Each row is followed by the tier that its hidden value falls in (each part has its own value, ranges and names):
[-107   40  244  -60  -89  -10 -307 -183   42 -115   77 -119  -34  129
  -78   30  386  -32 -586  267   11  424 -471  188   57  -82  395  179
  -47 -143 -163 -406  193   50   -7 -195   85 -272  -57    4   -6 -224
 -161 -107  108    2  571 -153] : j776
[ 352  170 -177 -252 -148   37   -8 -155  116   99   95 -119 -213  -42
 -492 -245  -36   89 -283  202  160  151 -290  105 -161  -69 -170  539
  359  153 -175 -363   85  155  -21  -19 -103  186 -204  -48   42   57
 -229  157 -194 -457  357 -134] : J63
[ -57   86  162  153 -300   97   38  -68  -12  242  200  173  194  189
 -391   54   15  -87 -314   10  -59  235    1  -61  218   22 -197  535
    3 -162  -45  149   27  165   -8  -47   -5   86 -167 -200  201  -58
 -311  -25 -280  152  428  156] : J419
[  80  -22 -388  -41   -2  135  365   61  117  148 -295  -12  437  -61
  263 -121  -57   39  469 -348  284   40   97 -191  112   -3  -47 -317
  -24 -199   88  247 -114 -123  128  100  -67   39  143   17 -112  147
  200  121  189  145 -124  155] : J276
[  71  225  -70   10  -95  233  357  104   34  334  146  -84  429  127
  -44 -330 -300   68  197  -98  216  154  365 -151   98   60 -320  113
  327  102   17   60 -124  200  -93  100 -274  253 -140 -180  142  154
   24  -65  -78 -333  149  157] : j776
[ 285 -316  185  -19    1  223 -148  -31   -5  504  182  162  147  548
  351 -107  173  392 -191  201  -58  167  340   33 -396  -50  -15  105
   26  -30   36  -34  110   28  175  260   43   74 -552 -135  -82 -327
 -447  -44 -244 -337   55  225] : J410
[ 346   25 -303 -335 -186  -26  -75  -49   25 -309   60  -79 -394 -158
 -271  154  137 -153 -249  128 -191  -26 -852  182 -418   34   41  224
  -23  105   -6 -131  204   42  149 -190   71   46  106   62 -134 -144
   27  193  121 -186   46 -287] : j648
[ 360  150   -6  -96  -65  189   27  -98  323  160  -99  -50   -4   68
 -455 -355 -209   38    0   45  232  104 -180  316 -194  -97 -168  608
  334  189  -51 -282 -110  270  133   43  -87  465 -218  -51 -162  159
 -257   69 -188 -445  165   30] : J276
[  89  245  621  312  -48  151 -117    1  119 -117  -28  -98  -92  143
 -129 -110  212 -201 -230  177  -43  115 -210  189 -159  -86  148  136
 -464   48   67 -286   37  194   87 -113  -62  131 -113 -189 -137  -14
  -91 -121  134  -40  143    7] : J276
[ -98  -71 -595 -153  -80  -25  305  -30   58   57  -97   -7  344  -89
  288   71   84   66  174 -237  122  213 -282 -220  233   26  103 -329
   72 -333   89  263  -19 -121   91  -23   24 -195  249   80  109  -91
  190   75  238  230   23   10] : j776
[  -5   20  411  278  -77    6 -141 -219   -1  -64  186   93 -141  192
 -206  127  121  -44 -498  163 -166  175 -387  181   21 -225  234  561
 -139   35  102 -365   13  269 -117  -18   -4  254  -54 -105  359 -194
 -236 -151 -142  148  408   -8] : J419
[-186  -18  -97  -67 -170  -81  -94 -184  -91   41   67  -57   10 -252
 -217   57  478   61 -578  209  104  377 -292  -89  341   24  177 -131
 -108 -402 -122  -80  312 -272 -107  -74   97 -654  177   74   67  -59
 -129   12  190   98  370 -316] : J63
[ 104  151  528  329  -26   82  -61 -122   12  -81  182   78 -138  281
  -74   70   41  -22 -284  120 -147   37 -222  124 -133 -205  141  506
 -205  153   97 -341  -53  346  -82    5  -94  411 -239 -217  281 -159
 -122 -145 -143   57  352  158] : j648
[ 137  -52 -275  101 -152  210  469   31   11  337  235  237  145 -150
 -215   11 -230  158  116 -129  -86 -100   35 -128   13  139 -433  183
  144   -5  302  518    1   68   30  274 -101  191   56  -53  175    0
 -119    0 -142 -222 -324  126] : J410
[ -34   15 -418  -98  -46   70  402  -10   32  114 -230  -41  342 -191
  219  -63  112   50  285 -245  297  152   18 -364  239   93   37 -356
  -30 -276   15  283   71 -183   30   43  -64 -230  225   52  -26   40
  202  162  197  173   50  161] : J276
[ -81  413  310  200   45   46  123 -143  -50 -166  119 -165  164 -120
  -80 -124   25 -178 -125 -110  182   80 -130  -20  247  -99  215 -127
 -148   99  -18 -343   13   31 -226  -82 -252  117  164    1  115  170
  281 -125  190   64  389 -103] : J419
[-127  337  197  238   86   25  127 -234   98   41  303  -71  194  -40
  -76 -203  -47   41 -236  -15  113  189 -237  163  272 -123  204  -95
   71   44  167 -302  -79  133 -150   12 -200  196  100   53  226   47
   91 -271  144 -160  219 -193] : J419
[ 282  152   26    5 -188  262  320  209 -154  -40   11   67   45 -139
 -150   40 -152 -213  306 -189  -30 -286   98 -134 -265  215 -318  157
 -176  191   49  360  108   14    3   40 -139  244    8 -176 -189  149
  213  180    6 -100  -93  193] : j648
[  30  141 -313 -132 -116 -242  -19 -263   45 -253 -164 -160 -199 -214
  -74   35  381 -164 -262   23  142  254 -720  -58  143 -128  409  -48
 -209 -246  -94 -295  166 -123   12 -259   60 -167  266   86   86  -74
  110  245  227  299  392 -242] : J63
[ 184  265  318  167 -159  211  188  199  -44 -119   23  -84    4  147
   -1  -53  -81 -319  169  -30 -100  -59  -47  -43 -284   78  -83  226
 -299  229   86   39    6  271   32 -115 -171  372  -68 -294  -41   -3
  149   36   51  -63   59  217] : j776
[ 376  -48 -161 -273  129  107  114  -72  -29  142  222   -7 -108  244
  656  -87  210  369   75  122  -14   -1 -107 -116 -577  107  228 -315
   46  150   53  -14  249  -22  159  121  -70   68 -371    6 -171 -444
   73  125   43 -513  -16  219] : J419
[ 334 -248   17 -243    9  225 -129  142 -104  307   75  -18  136  408
  559 -196  163  269   49  198   15  102  300  106 -596  106   92 -173
   42   68    9  -33  182  -66  138  138   41    2 -412 -126 -330 -239
 -100   64   68 -525  -49   58] : J63
[ 101 -116 -427  -62 -164  124  351   66  -48  322  319  151  187    3
  -57   10 -229  235    8  -11 -127   47  -25  -93  -33   95 -365  144
  336  -27  275  331  -43  130  -45  201  -73  135   13  -75  327  -85
  -91  -54  -75 -286 -191  -44] : j648
[-144  -14  537  228  -26  207 -234  114   -4  -82  131  -35  229  235
  176  110  268  -57 -322  143 -189  184 -133  233  -68  -35  173 -224
 -374 -126   96 -106   37   31   90  -51   45 -242  -74 -107 -154 -120
  -27 -362  313   22   50 -128] : j776
[  38   38  -60 -132  105  115   -7 -126   36  201  186  -88  341   79
  168 -196   58  269 -162   -1  205  205   43   63   62  -67   91 -323
  243  -37  -43 -241   29 -108  -35  116 -114 -121 -100  121  -55   13
   16 -164  129 -304  195 -171] : J419
[ 153  135 -167  -58  -51  152  287  -73   51  326  261   43  289  193
  -44 -217 -315  184   78  -98  134  113  136  -62   17  -14 -208  311
  463  154   40  -19 -118  245  -80  136 -217  422 -213  -91  249   -6
  -63  -35 -238 -324  242  175] : J419
[ 248  143  219  124 -122  221  242  247 -185 -222   80  -28  -54   66
   81  118 -160 -266  228  -89 -211 -249  -70  -79 -392   67 -130  193
 -273  326  161   82   12  229  -64  -17 -184  406   20 -255   59   -5
  282   28   79  -39  -66  169] : J918
[ 192  113 -266 -186 -162  111  290  -82  -45   63  181   39  -90 -203
 -377  -20 -164   98  -79   12   82    3 -195  -98  -27   99 -231  528
  402  165  -58   54  122  139 -156   84 -139  157  -27  -41  193    3
  -17  131 -197 -314  272   92] : J918
[  19  381   43   -9  -89   87   89   25  114 -396 -315 -239  250 -184
 -237  -33  -41 -482  187 -351  250   18 -365   44  189  -94   94  -27
 -206   12 -185 -205 -102   -8   43 -275 -137  122  282    9 -228  354
  387   64  286  342  341  -58] : j776
[ 466  171  -29    3   13  129  175  -26  181  238 -274 -198   86  184
 -109 -518 -224   12  268  -44  386   66  257  -30 -195 -250 -158  315
  126  222  -28 -473 -197  218  -12  108 -258  598 -185 -164   50  285
 -104  193 -154 -257  146   92] : J276
[ 217  -23 -353  -81 -145  184  441   85  -73   45  135  155   -3 -234
 -153  160 -188  102  184 -147  -89 -212 -143 -198 -128  151 -370  203
  142   85  159  417   59   53  -25  183 -104  128   71  -50  129   -8
  105  101  -56 -153 -180  150] : j648
[-325  103  300  199    2  128  -18  -98   88  -33  315   88  225   48
   89  220  291  192 -417   87 -122  252 -340   51  266   25  164 -191
 -115 -271   54   91   70   36   54   -4   23 -414 -102   -2   57 -261
  -19 -397  206   42  234   44] : J63
[  93  115 -258  -35   53   62  234   16   29  203  104  -94  379  104
  332 -132   28  236  122 -136  151   89  139 -274   82  -96 -134 -577
    3 -156   51  -30 -107  -96   39  105 -187  -86 -104  -22  101   56
  155  -78  189  -55  -15  -57] : j648
[  49   -7 -240 -112  -54  130  130   93  -61  257  -16 -128  553   64
  253 -198   36  -42  147 -216  189  154  272 -152   89   28  -78 -615
  -69 -176    4  102   16 -272   82   31 -104 -157  115   42 -184  167
  126    7  243   -7  -63 -174] : J410
[ -76 -196 -367 -237 -152  -92 -159 -166  -19   32  -25  -39  195  -60
  -30   80  305  -64 -367  -13   44  353 -445   84  176  -44  267 -183
   -1 -350  -47  -68  172 -263   76 -128  170 -359  283  194  -49  -88
  -91   61  196  204  228 -378] : J410
[ 324  194  239  121  -36  163  200   26  -77 -391  -32   21 -406 -290
 -176  173   37 -187   86  -38 -114 -367 -418   22 -378   43   16  271
 -367  305  101   -3  167   86  -34   23 -117  273   85  -91 -109   19
  257  135   98  -65  -59  129] : J918
[  85   69 -288 -201   41  125  148   39   44  206   89 -107  480  179
  341 -164  -46  233  151 -150  208  150  153 -138   26  -35  -91 -422
  237  -93  -66  -43  -96  -67   57   69 -147  -61 -176    2  -36   38
  154  -77  151 -177  129  -10] : J918
[ 170  139 -334 -246 -205   86  293  -33   81  -92   54  -59 -137 -152
 -290  -38 -145 -128   15   15    9  116 -539    4 -145  160  -42  524
  323  181   27   83  115  272    4 -116  -79  248  138  -25   85 -126
   38  175  -67 -277  191  100] : J276
[  86  -34 -216 -108  -77 -178 -158 -317   90 -224 -237   -4 -192 -169
 -188  117  330  -70 -301  -13  141  170 -695  141   96 -211  401  227
 -131 -237 -108 -328  112 -127   38 -140  158  -67  176  129   11  -39
  -34  214   96  342  410 -198] : J918
[  31  144  575   88   13  155 -250 -111   44 -235   -1  -72  -97   84
  -73   27  283  -90 -347  160   32  131 -322  266 -136  -60  356  252
 -212   89 -148 -377  171   84    5 -104    4  -36 -152  -49 -227 -107
  -23 -111   97  -69  454   57] : j776
[ 191 -343  -36  -87 -160  170 -155   63   49  341   79  146  151  445
   50  101  134  322 -271  183 -135  216   85  -20 -209 -112 -248  312
  103 -200  -42   12  -16   97  180  156  110 -107 -451 -182   86 -233
 -461  -69 -215  -81  133  124] : J63
[ 133   98 -295 -139   51   60  404 -122  -20  102  120  -73 -241 -458
  162 -197  287  278  -18  200  160   63 -244 -190 -146  288  164 -406
   -7  -17  190  202  417 -180  -45  142  -91 -315  175  121 -113 -188
  141  163  272 -566 -221  -44] : J276
[  62  107 -164   15   64  205  282  -62  183  418  195   42  522  158
  147 -203 -120  330  120 -204  198  119  245 -161  169  -44 -256 -318
  232 -113   38  135 -143  -17  137  219 -194   39 -244   20    7   41
  -57 -164  -41 -218   -3  155] : J410
[  38  -63  285  199  -43   18 -183 -258   78 -148   -3  153 -153   20
 -337  214  140   21 -441   64  -67   74 -489  258   65 -267  204  598
  -99  -51   21 -338  -11  140  -57   36   82  154  -18   -2  201  -71
 -218  -97 -113  245  381  -32] : j648
[  16 -154   33   43 -140  -23 -191 -103   89 -244 -280  -70  -83  -71
 -311  142  209 -227 -351   65  -26  226 -601  215   67 -243  236  352
 -205 -161   28 -354    8   48   10 -121  130  -49  322   40   98   25
 -145    2  139  355  223 -267] : J276
[ -92  -47  -24   -4   -9 -115 -180 -373  108  -40  114  108 -111  -46
  -80  162  408  224 -563  155   15  287 -621  148  180 -141  387  110
  -20 -306  -28 -227  156  -69   28  -30  156 -271  -30  133  115 -264
 -185  -63   54  126  412 -142] : j648
[-144  435  155  169    4    8   84 -129  169  -33  105 -203  264   14
  -44 -318  -30 -171  -89  -42  205  297 -273  215  252  -79  265 -116
    4  -11   82 -314 -118  160  -49 -180 -163  207  126  -26   49  116
  171 -174  265 -101  280 -200] : j776
[ 420  113 -189   -5   25   45  264  -73  106  252 -392 -144  114  118
  123 -509 -145  -16  443 -159  475   56  296 -112 -142 -195   51  189
   32  119    6 -322 -130   77  -29  101 -194  592  -68 -134   24  243
   22  359  -96  -86  141  170] : J276
[  69  108  -50   30   94   32   18 -143  130  243  138 -141  322  181
  196 -274   77  173 -138  -19  170  249   -1    9   95 -200   85 -428
   23 -103   59 -317  -88  -50   64   67 -147   21  -77   61   55   27
  -47 -155  143 -153   78 -210] : J410
[ 198  120  213   28 -130  373  270  313  -52   38   23  -57  199  129
   52   15  -62  -63  218  -54  -56  -84  253 -285 -254  155 -386   -2
 -163  138  -23  248   47  136   80   60 -204   10 -202 -253 -137   15
   86  -36   17 -163  -35  346] : J276
[  93  -83 -334 -108  143   94  214 -275  200  285  296  111  109  -61
   60  -22   36  589 -210   22   84  124 -258  -47   82  -90  -57 -123
  410  -91  107  -10   17  -18   66  313  -84 -117 -150  201  178 -204
 -170 -171  -62 -374  -15   18] : J410
